Here is a tiny trained network, its code and every weight. The questions are about switching its units off for an input and a class, where a switched-off unit gives its printed mean instead of its output.

import numpy as np


def w(rows, s, z=0):
    codes = np.array(rows[::2]) - 128.0
    scale = np.full(codes.shape[1], s)
    scale[-1] = z or s
    return codes * scale


def f(y):
    return y / 2 * (1 + np.tanh(0.7978845608 * (y + 0.044715 * y**3)))


def log_softmax(a):
    a = a - a.max(-1, keepdims=True)
    return a - np.log(np.exp(a).sum(-1, keepdims=True))


def net(x, mask):
    res = np.array(x, float).reshape(1, 6) / 4 @ E
    y = f(res @ A[0][:, :-1].T + A[0][:, -1])
    res = res + np.where(mask, y, B[0][:, -1]) @ B[0][:, :-1]
    return log_softmax(res[-1] @ U[:, :-1].T + U[:, -1])


A, B = {}, {}
E = w([
[32,120,37,111],'x0',
[122,146,151,63],'x1',
[46,184,174,80],'x2',
[171,50,168,28],'x3',
[124,255,188,132],'x4',
[89,103,169,206],'x5',
],0.0086)
A[0] = w([
[102,227,57,105,191],'neuron 0',
[97,82,105,142,152],'neuron 1',
[47,125,83,141,217],'neuron 2',
[119,132,66,102,186],'neuron 3',
[157,168,151,179,234],'neuron 4',
[110,102,163,48,207],'neuron 5',
[180,83,118,191,214],'neuron 6',
[174,114,212,31,244],'neuron 7',
[144,73,132,82,253],'neuron 8',
[99,165,246,117,232],'neuron 9',
[72,99,108,130,214],'neuron 10',
[131,90,166,179,213],'neuron 11',
[40,182,84,73,244],'neuron 12',
[91,6,93,206,221],'neuron 13',
[180,134,46,146,197],'neuron 14',
[77,147,184,71,141],'neuron 15',
[237,101,154,155,251],'neuron 16',
[180,105,139,129,135],'neuron 17',
[116,180,150,183,206],'neuron 18',
[134,113,181,184,213],'neuron 19',
],0.013,0.0033)
B[0] = w([
[195,193,211,137,197],'neuron 0',
[93,140,154,197,168],'neuron 1',
[199,41,203,199,197],'neuron 2',
[192,116,105,166,167],'neuron 3',
[59,226,157,115,173],'neuron 4',
[175,66,131,85,202],'neuron 5',
[125,197,2,147,198],'neuron 6',
[130,132,102,42,248],'neuron 7',
[143,108,54,73,196],'neuron 8',
[37,101,212,63,216],'neuron 9',
[179,24,124,215,175],'neuron 10',
[47,128,46,75,170],'neuron 11',
[175,87,214,152,216],'neuron 12',
[99,85,80,168,248],'neuron 13',
[144,202,69,182,183],'neuron 14',
[145,150,138,91,189],'neuron 15',
[96,201,76,119,219],'neuron 16',
[136,108,56,142,162],'neuron 17',
[94,128,173,141,173],'neuron 18',
[80,126,120,159,170],'neuron 19',
],0.0073,0.013)
U = w([
[223,133,171,158,4],'0',
[160,109,137,5,221],'1',
[143,172,45,156,190],'2',
[124,47,122,158,58],'3',
[69,146,211,70,97],'4',
],0.012,0.0011)

Each question gives the input, the list of numbers given to net, and the class t.
The units are the neurons (one row each of A and B). Each row of codes is followed by its name. A weight is (code - 128) times the scale printed after its matrix; where a second scale follows, it is the last column's (A, B and U).
mask holds one flag per neuron, in row order. A switched-off neuron (its flag False) gives its mean, the last column of its row in B, instead of its output. The means were averaged over made-up inputs and are rounded, as every weight is.
A unit's drop is (log p(t) with every unit on - log p(t) with that unit switched off) / (log p(t) with every unit on - log p(t) with every unit switched off).
The circuit of an input: a set's keep is (log p(t) with only the set's units on - log p(t) with every unit switched off) / (log p(t) with every unit on - log p(t) with every unit switched off). Starting from the 12 units with the biggest drops (on a tie, the unit counted first), units are removed one at a time, each time the one whose removal leaves the highest keep (on an exact tie, the one counted first), for as long as the keep stays at least 0.8.
units of the circuit, in order: the units of the circuit, biggest drop first
top k neurons: the k neurons with the biggest drops, biggest first
drop when u is switched off: that unit's drop, to one decimal
input [6,-8,-7,3,-7,5], class 2: units of the circuit, in order	[neuron 6]
input [2,8,4,-1,-3,8], class 3: units of the circuit, in order	[neuron 10; neuron 2]
input [-6,2,-5,2,2,1], class 2: units of the circuit, in order	[neuron 16; neuron 6]
input [0,-8,-3,3,7,2], class 4: top 2 neurons	[neuron 13; neuron 4]
input [-2,-4,-5,5,7,3], class 2: top 2 neurons	[neuron 16; neuron 6]
input [-8,5,-4,4,3,7], class 4: top 2 neurons	[neuron 9; neuron 4]
input [7,8,4,5,-6,1], class 3: top 2 neurons	[neuron 10; neuron 2]
input [5,6,2,8,5,8], class 1: top 2 neurons	[neuron 5; neuron 7]
input [8,-8,-2,-5,4,7], class 3: top 2 neurons	[neuron 2; neuron 13]
input [1,0,-7,-4,8,-8], class 0: top 2 neurons	[neuron 0; neuron 6]
input [2,2,7,-8,4,-7], class 0: top 3 neurons	[neuron 0; neuron 12; neuron 2]
input [2,-1,5,0,-5,-2], class 3: drop when neuron 9 is switched off	-0.1
input [-3,2,-7,7,5,4], class 1: drop when neuron 7 is switched off	0.3
input [-5,2,-2,4,-7,8], class 2: drop when neuron 19 is switched off	0.0
input [5,7,8,8,4,6], class 1: units of the circuit, in order	[neuron 5]
